Below are the code and all the weights of a small trained network. Each question names an input and a class and asks about switching units off, where a switched-off unit gives its printed mean instead of its output.

import numpy as np


def w(rows, s, z=0):
    codes = np.array(rows[::2]) - 128.0
    scale = np.full(codes.shape[1], s)
    scale[-1] = z or s
    return codes * scale


def norm(h):
    return h / np.sqrt((h * h).mean(-1, keepdims=True) + 1e-5)


def f(y):
    return np.maximum(y, 0)


def log_softmax(a):
    a = a - a.max(-1, keepdims=True)
    return a - np.log(np.exp(a).sum(-1, keepdims=True))


def net(x, mask):
    res = np.array(x, float).reshape(1, 3) / 4 @ E
    u = 0
    for l in range(3):
        y = f(norm(res) @ A[l][:, :-1].T + A[l][:, -1])
        res = res + np.where(mask[u : u + 11], y, B[l][:, -1]) @ B[l][:, :-1]
        u += 11
    return log_softmax(norm(res)[-1] @ U[:, :-1].T + U[:, -1])


A, B = {}, {}
E = w([
[142,246,170],'x0',
[12,159,86],'x1',
[140,90,6],'x2',
],0.0019)
A[0] = w([
[145,109,92,39],'L0N1',
[164,90,168,132],'L0N2',
[45,91,158,144],'L0N3',
[52,115,159,125],'L0N4',
[132,159,190,99],'L0N5',
[77,84,29,125],'L0N6',
[65,132,176,143],'L0N7',
[205,229,118,121],'L0N8',
[153,47,162,70],'L0N9',
[179,3,95,252],'L0N10',
[182,37,158,95],'L0N11',
],0.0065,0.0025)
B[0] = w([
[66,104,84,137],'L0N1',
[115,198,101,166],'L0N2',
[194,147,143,182],'L0N3',
[143,168,113,171],'L0N4',
[99,78,131,167],'L0N5',
[88,77,93,211],'L0N6',
[81,132,105,175],'L0N7',
[171,127,119,184],'L0N8',
[177,201,252,163],'L0N9',
[98,115,253,254],'L0N10',
[194,203,221,182],'L0N11',
],0.0054,0.005)
A[1] = w([
[120,1,138,170],'L1N1',
[53,176,130,2],'L1N2',
[119,98,53,216],'L1N3',
[120,143,151,198],'L1N4',
[103,155,101,65],'L1N5',
[53,205,161,49],'L1N6',
[100,82,151,158],'L1N7',
[79,65,121,142],'L1N8',
[123,148,51,113],'L1N9',
[122,161,158,155],'L1N10',
[113,153,151,81],'L1N11',
],0.0084,0.0014)
B[1] = w([
[72,1,249,228],'L1N1',
[169,112,78,195],'L1N2',
[23,131,170,184],'L1N3',
[93,64,146,208],'L1N4',
[102,87,145,157],'L1N5',
[165,30,97,252],'L1N6',
[101,185,188,194],'L1N7',
[115,108,204,206],'L1N8',
[91,205,110,168],'L1N9',
[111,76,92,225],'L1N10',
[92,87,128,182],'L1N11',
],0.0043,0.0035)
A[2] = w([
[162,127,123,74],'L2N1',
[161,211,118,233],'L2N2',
[220,162,160,118],'L2N3',
[167,98,160,208],'L2N4',
[178,139,145,93],'L2N5',
[77,132,85,2],'L2N6',
[167,116,207,152],'L2N7',
[150,101,109,146],'L2N8',
[114,2,120,159],'L2N9',
[152,158,108,92],'L2N10',
[195,133,121,95],'L2N11',
],0.0095,0.0021)
B[2] = w([
[142,140,70,133],'L2N1',
[35,182,98,153],'L2N2',
[194,183,95,185],'L2N3',
[138,168,94,211],'L2N4',
[149,142,116,155],'L2N5',
[119,126,127,143],'L2N6',
[105,99,93,242],'L2N7',
[254,139,105,147],'L2N8',
[145,103,104,253],'L2N9',
[127,84,191,132],'L2N10',
[92,145,113,144],'L2N11',
],0.0058,0.0066)
U = w([
[58,111,108,88],'0',
[195,179,250,156],'1',
[200,36,47,169],'2',
[79,36,211,195],'3',
[193,206,61,133],'4',
[77,188,105,3],'5',
],0.014,0.0047)

Each question gives the input, the list of numbers given to net, and the class t.
The units are the neurons (one row each of A and B). Each row of codes is followed by its name. A weight is (code - 128) times the scale printed after its matrix; where a second scale follows, it is the last column's (A, B and U).
mask holds one flag per neuron, layer by layer. A switched-off neuron (its flag False) gives its mean, the last column of its row in B, instead of its output. The means were averaged over made-up inputs and are rounded, as every weight is.
A unit's drop is (log p(t) with every unit on - log p(t) with that unit switched off) / (log p(t) with every unit on - log p(t) with every unit switched off).
The circuit of an input: a set's keep is (log p(t) with only the set's units on - log p(t) with every unit switched off) / (log p(t) with every unit on - log p(t) with every unit switched off). Starting from the 12 units with the biggest drops (on a tie, the unit counted first), units are removed one at a time, each time the one whose removal leaves the highest keep (on an exact tie, the one counted first), for as long as the keep stays at least 0.8.
circuit, biggest first: the units of the circuit, biggest drop first
top k neurons: the k neurons with the biggest drops, biggest first
top k neurons in layer l: the k neurons of layer l with the biggest drops, biggest first
drop of u: that unit's drop, to one decimal
input [3,-2,-2], class 4: circuit, biggest first : [L0N10; L1N1]
input [2,-5,5], class 4: top 3 neurons : [L1N1; L2N3; L0N6]
input [4,-3,-1], class 4: circuit, biggest first : [L0N10; L1N1]
input [2,-5,7], class 3: circuit, biggest first : [L0N10]
input [-6,0,-2], class 1: circuit, biggest first : [L0N11; L0N9]
input [-3,-5,-8], class 1: circuit, biggest first : [L1N1; L0N11]
input [7,-6,-5], class 4: top 2 neurons in layer 0 : [L0N10; L0N8]
input [2,-6,3], class 4: top 2 neurons : [L1N1; L2N3]
input [-2,5,-2], class 0: top 4 neurons : [L0N11; L0N10; L0N9; L1N9]
input [8,7,-8], class 2: top 2 neurons : [L1N6; L0N10]
input [5,1,2], class 5: top 2 neurons in layer 0 : [L0N10; L0N8]
input [6,2,1], class 2: top 2 neurons in layer 0 : [L0N3; L0N6]
input [2,6,-7], class 2: top 2 neurons : [L0N10; L1N6]
input [-1,-4,-1], class 1: top neuron : [L0N10]
input [1,4,0], class 0: top 4 neurons in layer 0 : [L0N11; L0N10; L0N9; L0N6]
input [3,1,1], class 5: drop of L0N11 : 0.3
input [-1,6,-3], class 2: drop of L1N6 : 0.2
input [7,-2,8], class 5: drop of L2N2 : 0.1
input [8,-6,4], class 4: drop of L0N1 : 0.0
input [8,-1,2], class 4: top neuron : [L0N8]
